Bor: [  4 -34   1   2   6  -1  16  35  12 -17  15 -25 -11]
furez: [  8  34  34 -10 -83   8  -7  34   5  34 -12  -7  -6]
kovun: [ 22  -9   1   6  15 -29 -18  25  11  22 -28 -29  28]
which: [ 22  -9   1   6  15 -29 -18  25  11  22 -28 -29  28] | kovun

vavov: [ 55 -36   4 -13  -7  32   2  -9  43  23  54   9  -9 -24 -38  19 -29  21
 -15 -60  36 -21   8   8]
nud: [ 65 -26  20 -30  -8  38  -7 -14  11  24  -9  46  -1  -8  -8  22  -3  16
 -30 -29  34  14  13 -15]
Fuzi: [ 62 -35   2  -3   8  -9  16 -45  32  23  15 -35  16  -7 -11  18  -9   3
   5 -32  47 -14 -10  10]
rep: [ 55 -36   4 -13  -7  32   2  -9  43  23  54 -12  -9 -24 -38  19  -7  11
  -2 -15  39   7   4  19]
mup: [ 55 -36   4 -13  -7  32   2  -9  43  23  54 -12  -9 -24 -38  19 -29  21
 -15 -60  36 -21   8   8]
which: [ 62 -35   2  -3   8  -9  16 -45  32  23  15 -35  16  -7 -11  18  -9   3
   5 -32  47 -14 -10  10] | Fuzi

Gis: [ 69 -42  -8  -9 -10  -9 -44   7 -21 -50  13  82  15  -3  29 -23  10 -11
  11  -8  70 -40  27 -49  24 -20]
kal: [-68  26 -23 -24  22  20 -87  -3   7   3  83   5 -23 -54  12  20 -12  -7
  20  49 -23   2  25  51 -29  61]
movig: [ 21 -10 -12   1   4   3 -39  -2  -6 -34  34  33   8 -14  32   0  -6 -23
  -7   0  21   3  13 -17  13  16]
which: [ 21 -10 -12   1   4   3 -39  -2  -6 -34  34  33   8 -14  32   0  -6 -23
  -7   0  21   3  13 -17  13  16] | movig

faba: [ 46 -79  89 -43  38  52  72 -50 -30  59  33  29  23 -79  27  11 -25]
ponup: [-25  10  56  44  -1  34 -20  56 -22  56  19  44  48 -43  34  44  37]
vel: [ 30   9  19 -82   2 -45  38 -52  25 -63 -23 -47 -42 -20 -51 -76 -63]
again faba:  | [-79]
again vel:  | [-63]
which: [-25  10  56  44  -1  34 -20  56 -22  56  19  44  48 -43  34  44  37] | ponup
which: [ 30   9  19 -82   2 -45  38 -52  25 -63 -23 -47 -42 -20 -51 -76 -63] | vel

kibaz: [ -9   8 -15 -23 -27 -38 -36  -6  -7  -5 -52 -70 -25]
kepig: [ -9   8 -15 -23 -27 -38 -36  -6  -7 -46  24 -26 -27]
zub: [  2  37   8 -32 -12 -27  -3 -25   0 -46  37   6 -30]
zuta: [ 58  17  66 -31 -22  -8 -10   7 -35 -24  83  60   2]
fod: [ -2 -54  16 -43 -41   5  -2  -2  47 -16   4  27  -3]
maz: [  1   6 -26  21  10  14 -26   6  -3 -26  34  12  18]
Fite: [  1   6   7  21  10  14 -26   6  -3  25  34  12 -25]
dozeg: [ 16  16  25 -12  -6  16  18 -19 -89   4 -12   9  -1]
again fod:  | [-2]
again kepig:  | [-27]

sumu: [ 37   2   2  53   2  14 -12 -43 -22  32  -3  57  90   2]
pipam: [ 30   4   5  33  -2   9 -18 -43 -21  38  -1  71  88  12]
sela: [-39 -39  -4 -39 -83  -4  23  13  19 -15  -3 -57   3 -39]
which: [-39 -39  -4 -39 -83  -4  23  13  19 -15  -3 -57   3 -39] | sela
again sumu:  | [2]
which: [ 30   4   5  33  -2   9 -18 -43 -21  38  -1  71  88  12] | pipam

mem: [-42 -20 -36 -42 -35  48 -36  22  48 -32 -27 -79 -79  48]
tivum: [ -9 -44 -63  28 -59 -43 -30 -12 -21  -9  19  28   8 -44]
meko: [-30 -31 -41  45 -37 -39 -13 -21 -66 -54 -39 -37   3 -11]
which: [-42 -20 -36 -42 -35  48 -36  22  48 -32 -27 -79 -79  48] | mem
which: [-30 -31 -41  45 -37 -39 -13 -21 -66 -54 -39 -37   3 -11] | meko
which: [ -9 -44 -63  28 -59 -43 -30 -12 -21  -9  19  28   8 -44] | tivum

tana: [-10  20  41  -7  19  14  18  40  31 -35  23  23 -13  19 -17  27 -17  47
 -17 -36 -43  -5  24  -4  26 -31 -12 -29  22  26  28  34  20 -86  28  34
   6 -46  10  37 -45  34 -24 -24 -18   3   6  13 -36  21   7   1 -29 -51
 -44 -26]
Mis: [-10  20  41  -7  19  14  18  40  31 -35  23  23 -13  19 -17  27 -17 -75
 -17   9 -43  -5  24  -4  26 -31 -12 -29  22  26  28  34  20 -86  28  39
  28   8 -58  49 -27 -16  -2 -66 -35 -21 -27  -4 -75   4  17  -3   1 -44
  -5  22]
vok: [ -5 -46 -47  11 -16  -8 -13 -52 -10  22 -19 -17   0 -16  12 -44  29 -18
  14  -1  41  14 -35   3 -13  12 -12  38 -15 -29 -15  -3 -20  89  14   6
   0  61 -19 -13  44 -23  32   7 -21   8 -19  -2  15 -29 -12 -24   9  68
  62  46]
rupu: [ 34  23 -26   9 -15 -31 -33 -37 -38  28 -20 -15  39 -32   7  -8  37 -15
  20   2  19   6   3   8 -15  30 -21  24  24 -39  14 -22 -20  74 -40 -30
   5  39 -20 -18  37 -71  32 -37  -2 -21   8 -23   5 -31  -2  34  29  39
  30  40]
which: [ -5 -46 -47  11 -16  -8 -13 -52 -10  22 -19 -17   0 -16  12 -44  29 -18
  14  -1  41  14 -35   3 -13  12 -12  38 -15 -29 -15  -3 -20  89  14   6
   0  61 -19 -13  44 -23  32   7 -21   8 -19  -2  15 -29 -12 -24   9  68
  62  46] | vok
which: [-10  20  41  -7  19  14  18  40  31 -35  23  23 -13  19 -17  27 -17 -75
 -17   9 -43  -5  24  -4  26 -31 -12 -29  22  26  28  34  20 -86  28  39
  28   8 -58  49 -27 -16  -2 -66 -35 -21 -27  -4 -75   4  17  -3   1 -44
  -5  22] | Mis

Nog: [-22 -10  -2  -2   1 -41  20  -9   8 -41  23 -67  -4 -10  17 -22  48  31
   1  55  -9  15 -22  18  17 -15  17  33  -5  -7  33  21  11  -4 -42  17
 -25   3  22 -15  32 -74  24 -25   7   9]
rodid: [-28  31 -23  48 -45 -10  23 -30  -5 -13  20   1 -14 -27 -13 -18  19   9
 -14  -4   4 -10 -11 -15 -23 -16  -4  67   7 -23  -1  60  -5 -15 -18 -11
  11  60 -32 -35  44 -24 -29 -24 -13  35]
Gozat: [  3   3 -28  51 -10   0 -20  -8   7 -23   8   6 -15  10   6 -31  -1 -15
 -25 -20  -6  -9  12 -16  13   7  42  33  49 -11 -41  70  33  -1 -37 -26
   1  15 -61 -33  20 -36 -36  25  28 -13]
lusu: [-32  -4  20   4 -18 -44  26  -6  14 -37  18 -40  15 -22 -12 -29  40  37
  12  60 -27  17  -2  -3   3 -24 -20  47 -12   8  36  13  -6 -10 -21  12
 -26   2  21 -12  39 -81  14 -12   3   0]
lumer: [ 15 -54  -1  17  13 -21 -28  -5 -46  26  22 -21  -7 -26  24 -44   0  12
   9   4 -17  29  -9 -16  19  36  18 -10  -2 -37   8  14  12  -5  -1 -22
 -17  -4  -4  21  -7 -71 -27 -16  30 -11]
por: [ 21 -24 -44 -20  -1 -31  -4 -13 -24  28 -43 -36 -22   8 -21  27  21  63
 -13  13  21  20   0  28   0  -5   2 -17  -3 -35 -43   5  44  -1 -35  24
 -44 -11 -24 -13  -4 -27  37 -55  50   6]
buras: [ 20   0 -10 -10   4  -8 -21 -27  13  24   2  -5 -13 -17  -8  28 -13  70
  12   3  20  37  12 -15 -35  -1 -43 -13   7 -10 -60  13  33  -6   5 -36
 -38  23 -36  -6  -1 -15  53 -31  47  16]
zilov: [ 15 -54  -1  17  13 -21 -28  -5 -46  26  22 -21  -7 -26  24 -44   0  12
   9   4 -17  29  -9 -16  19  36  25  16 -14  60 -32  10 -12  31  16 -70
 -11  16 -16  20  34  13  28  19  14  40]
pek: [ -8  19 -37  10 -43 -30  12 -13 -11  55   8  34 -24 -15 -29   3  19  35
   1 -12  24  22  16 -34 -57 -31 -21  17 -15 -43 -14  19   5  -9   3 -17
 -25  49 -39 -29  24   1  -8 -48  11  29]
bezi: [ 14 -22 -35   6  23  -2 -19 -25  19 -23  21 -67 -23   3 -10   3  -3  31
 -10  24   9   3 -34  20  35  18  20   9  31  -4 -31  50  52   5 -52 -18
 -18  27 -23 -29  18 -27  47 -11  27  23]
neto: [ -2  -4  12  16 -12  -8 -25  -2  29   9  -5  11  17   0   8  11 -27  68
  27  22 -26  16  41 -36  -7 -11 -43  13  23  19 -48  21  26  -5   8 -43
 -45   2  16 -22   6 -43  29  25  45 -32]
which: [ 15 -54  -1  17  13 -21 -28  -5 -46  26  22 -21  -7 -26  24 -44   0  12
   9   4 -17  29  -9 -16  19  36  18 -10  -2 -37   8  14  12  -5  -1 -22
 -17  -4  -4  21  -7 -71 -27 -16  30 -11] | lumer
which: [  3   3 -28  51 -10   0 -20  -8   7 -23   8   6 -15  10   6 -31  -1 -15
 -25 -20  -6  -9  12 -16  13   7  42  33  49 -11 -41  70  33  -1 -37 -26
   1  15 -61 -33  20 -36 -36  25  28 -13] | Gozat
which: [-22 -10  -2  -2   1 -41  20  -9   8 -41  23 -67  -4 -10  17 -22  48  31
   1  55  -9  15 -22  18  17 -15  17  33  -5  -7  33  21  11  -4 -42  17
 -25   3  22 -15  32 -74  24 -25   7   9] | Nog

Dal: [ 19  -3 -24  -3  -4]
giz: [17 -3 33 -2 -5]
rig: [ 51 -63  51 -24  29]
tizif: [ 83 -28  73 -30 -25]
Gozu: [-4 -4 -4 -4 -4]
Rus: [ 54  -5   3 -15 -23]
Pev: [  1  40  -4  11 -21]
vug: [-35  -7  -7  14  28]
again Gozu:  | [-4]
which: [ 51 -63  51 -24  29] | rig
again Dal:  | [-3]
again rig:  | [51]
again vug:  | [-7]
which: [17 -3 33 -2 -5] | giz

tud: [-44   3  21 -42  -4  -8  21 -36 -15 -12  -2 -31   3 -24   3 -42  21 -14]
dag: [-10 -28 -59   2 -10  16  10   4   1   7  -4   3  -1  23   3  30 -36   0]
fedel: [-10 -28 -59   2 -10  16  10   4   1   7  -4   3  -1  23   3  30 -36  -1]
Sosis: [  3 -31  -1  16  -5 -17   2  35   6  14  14   3 -20  -2   2  -3 -20  -6]
tuz: [-17  -4 -14 -29  -1  15  13 -13   1   1  -5  10  -3 -17  -3 -42  -9  18]
muzu: [-17  -4 -15 -29  -1  15  13  15   2   1  -5  10  15 -17  -3 -43  -9  18]
nef: [-12  -5 -15 -26  -1  19  10  -9   5   3  24  17  -5 -16  -5 -43  -3  24]
mol: [-14 -38   1  -6 -22  22  -8  19   7   7   3 -25  -7   7   7   6   7 -31]
Nekip: [-13 -37   2  -7 -21  24  -9  17   8   7   1 -26  -7   9  20   5   6 -31]
filot: [-24 -24 -83 -11  -1  52  12   2 -12  10  -3  10  -5  28 -33  23 -49 -10]
again mol:  | [7]
again Nekip:  | [-7]
which: [  3 -31  -1  16  -5 -17   2  35   6  14  14   3 -20  -2   2  -3 -20  -6] | Sosis
which: [-17  -4 -15 -29  -1  15  13  15   2   1  -5  10  15 -17  -3 -43  -9  18] | muzu
which: [-17  -4 -14 -29  -1  15  13 -13   1   1  -5  10  -3 -17  -3 -42  -9  18] | tuz

faf: [ 35  -3 -67  27 -30  56  13  38  24  16]
mevaz: [  6 -11 -61  14 -24  24  -5  14  14  14]
Zof: [ 47  75  10 -72 -31   1 -44  34  22 -85]
Fofof: [-18  23  73 -41  30 -55 -41 -14 -14 -41]
mibo: [-16 -33 -32  62  23  24  -5  33  51  38]
Resu: [  6 -11 -61  24 -24  57  -5  -9  -8  -5]
pigu: [  6 -11 -61  24 -24  57  -5   0  14  19]
which: [ 47  75  10 -72 -31   1 -44  34  22 -85] | Zof
again mevaz:  | [14]
again Resu:  | [-5]

